Here is a tiny trained network, its code and every weight. The questions are about switching its units off for an input and a class, where a switched-off unit gives its printed mean instead of its output.

import numpy as np


def w(rows, s, z=0):
    codes = np.array(rows[::2]) - 128.0
    scale = np.full(codes.shape[1], s)
    scale[-1] = z or s
    return codes * scale


def f(y):
    return y / 2 * (1 + np.tanh(0.7978845608 * (y + 0.044715 * y**3)))


def log_softmax(a):
    a = a - a.max(-1, keepdims=True)
    return a - np.log(np.exp(a).sum(-1, keepdims=True))


def net(x, mask):
    res = np.array(x, float).reshape(1, 4) / 4 @ E
    y = f(res @ A[0][:, :-1].T + A[0][:, -1])
    res = res + np.where(mask, y, B[0][:, -1]) @ B[0][:, :-1]
    return log_softmax(res[-1] @ U[:, :-1].T + U[:, -1])


A, B = {}, {}
E = w([
[192,57,40,195],'x0',
[128,128,128,129],'x1',
[82,164,35,108],'x2',
[1,102,164,202],'x3',
],0.0061)
A[0] = w([
[74,108,144,191,133],'neuron 1',
[64,76,172,197,79],'neuron 2',
[200,80,251,168,65],'neuron 3',
[223,135,145,58,128],'neuron 4',
[170,66,88,201,25],'neuron 5',
[79,97,140,143,53],'neuron 6',
[102,147,123,165,14],'neuron 7',
[157,105,107,176,4],'neuron 8',
[144,117,136,76,23],'neuron 9',
[74,165,29,84,30],'neuron 10',
[122,109,131,120,13],'neuron 11',
[93,119,136,146,39],'neuron 12',
[91,189,207,41,54],'neuron 13',
],0.011,0.004)
B[0] = w([
[164,150,152,104,194],'neuron 1',
[167,177,171,130,207],'neuron 2',
[4,192,82,139,227],'neuron 3',
[166,191,187,139,253],'neuron 4',
[117,90,173,250,184],'neuron 5',
[169,173,91,128,134],'neuron 6',
[137,179,101,153,108],'neuron 7',
[156,137,96,199,125],'neuron 8',
[161,177,89,169,116],'neuron 9',
[39,236,159,206,166],'neuron 10',
[141,159,94,168,96],'neuron 11',
[162,165,91,141,117],'neuron 12',
[166,60,93,240,236],'neuron 13',
],0.025,0.0046)
U = w([
[146,15,96,233,92],'0',
[21,143,75,137,120],'1',
[121,73,153,127,246],'2',
[208,143,164,118,78],'3',
[94,2,116,23,104],'4',
],0.009,0.012)

Each question gives the input, the list of numbers given to net, and the class t.
The units are the neurons (one row each of A and B). Each row of codes is followed by its name. A weight is (code - 128) times the scale printed after its matrix; where a second scale follows, it is the last column's (A, B and U).
mask holds one flag per neuron, in row order. A switched-off neuron (its flag False) gives its mean, the last column of its row in B, instead of its output. The means were averaged over made-up inputs and are rounded, as every weight is.
A unit's drop is (log p(t) with every unit on - log p(t) with that unit switched off) / (log p(t) with every unit on - log p(t) with every unit switched off).
The circuit of an input: a set's keep is (log p(t) with only the set's units on - log p(t) with every unit switched off) / (log p(t) with every unit on - log p(t) with every unit switched off). Starting from the 12 units with the biggest drops (on a tie, the unit counted first), units are removed one at a time, each time the one whose removal leaves the highest keep (on an exact tie, the one counted first), for as long as the keep stays at least 0.8.
units of the circuit, in order: the units of the circuit, biggest drop first
unit that matters most: the unit with the biggest drop
k most important neurons: the k neurons with the biggest drops, biggest first
drop when u is switched off: that unit's drop, to one decimal
input [1,4,-6,8], class 3: unit that matters most	neuron 2
input [5,4,-1,-7], class 3: 3 most important neurons	neuron 4; neuron 13; neuron 3
input [3,-4,6,-8], class 3: 2 most important neurons	neuron 4; neuron 3
input [-8,2,8,8], class 0: 3 most important neurons	neuron 13; neuron 3; neuron 4
input [2,-5,-1,7], class 3: units of the circuit, in order	neuron 2; neuron 1
input [-2,-4,-6,6], class 1: 2 most important neurons	neuron 3; neuron 4
input [-3,0,2,3], class 4: units of the circuit, in order	neuron 4; neuron 5; neuron 3; neuron 10
input [3,-1,-2,6], class 3: units of the circuit, in order	neuron 2; neuron 1
input [-4,2,-3,1], class 0: 3 most important neurons	neuron 13; neuron 4; neuron 10
input [7,-7,1,8], class 3: 3 most important neurons	neuron 2; neuron 1; neuron 13
input [-4,2,2,-3], class 0: 2 most important neurons	neuron 13; neuron 3
input [6,0,-8,1], class 1: 2 most important neurons	neuron 3; neuron 13
input [5,0,7,-3], class 1: 2 most important neurons	neuron 10; neuron 13
input [1,2,-1,6], class 3: drop when neuron 3 is switched off	0.1
input [0,-2,-7,-2], class 1: drop when neuron 3 is switched off	0.8
input [-2,1,-6,6], class 1: drop when neuron 2 is switched off	-0.2
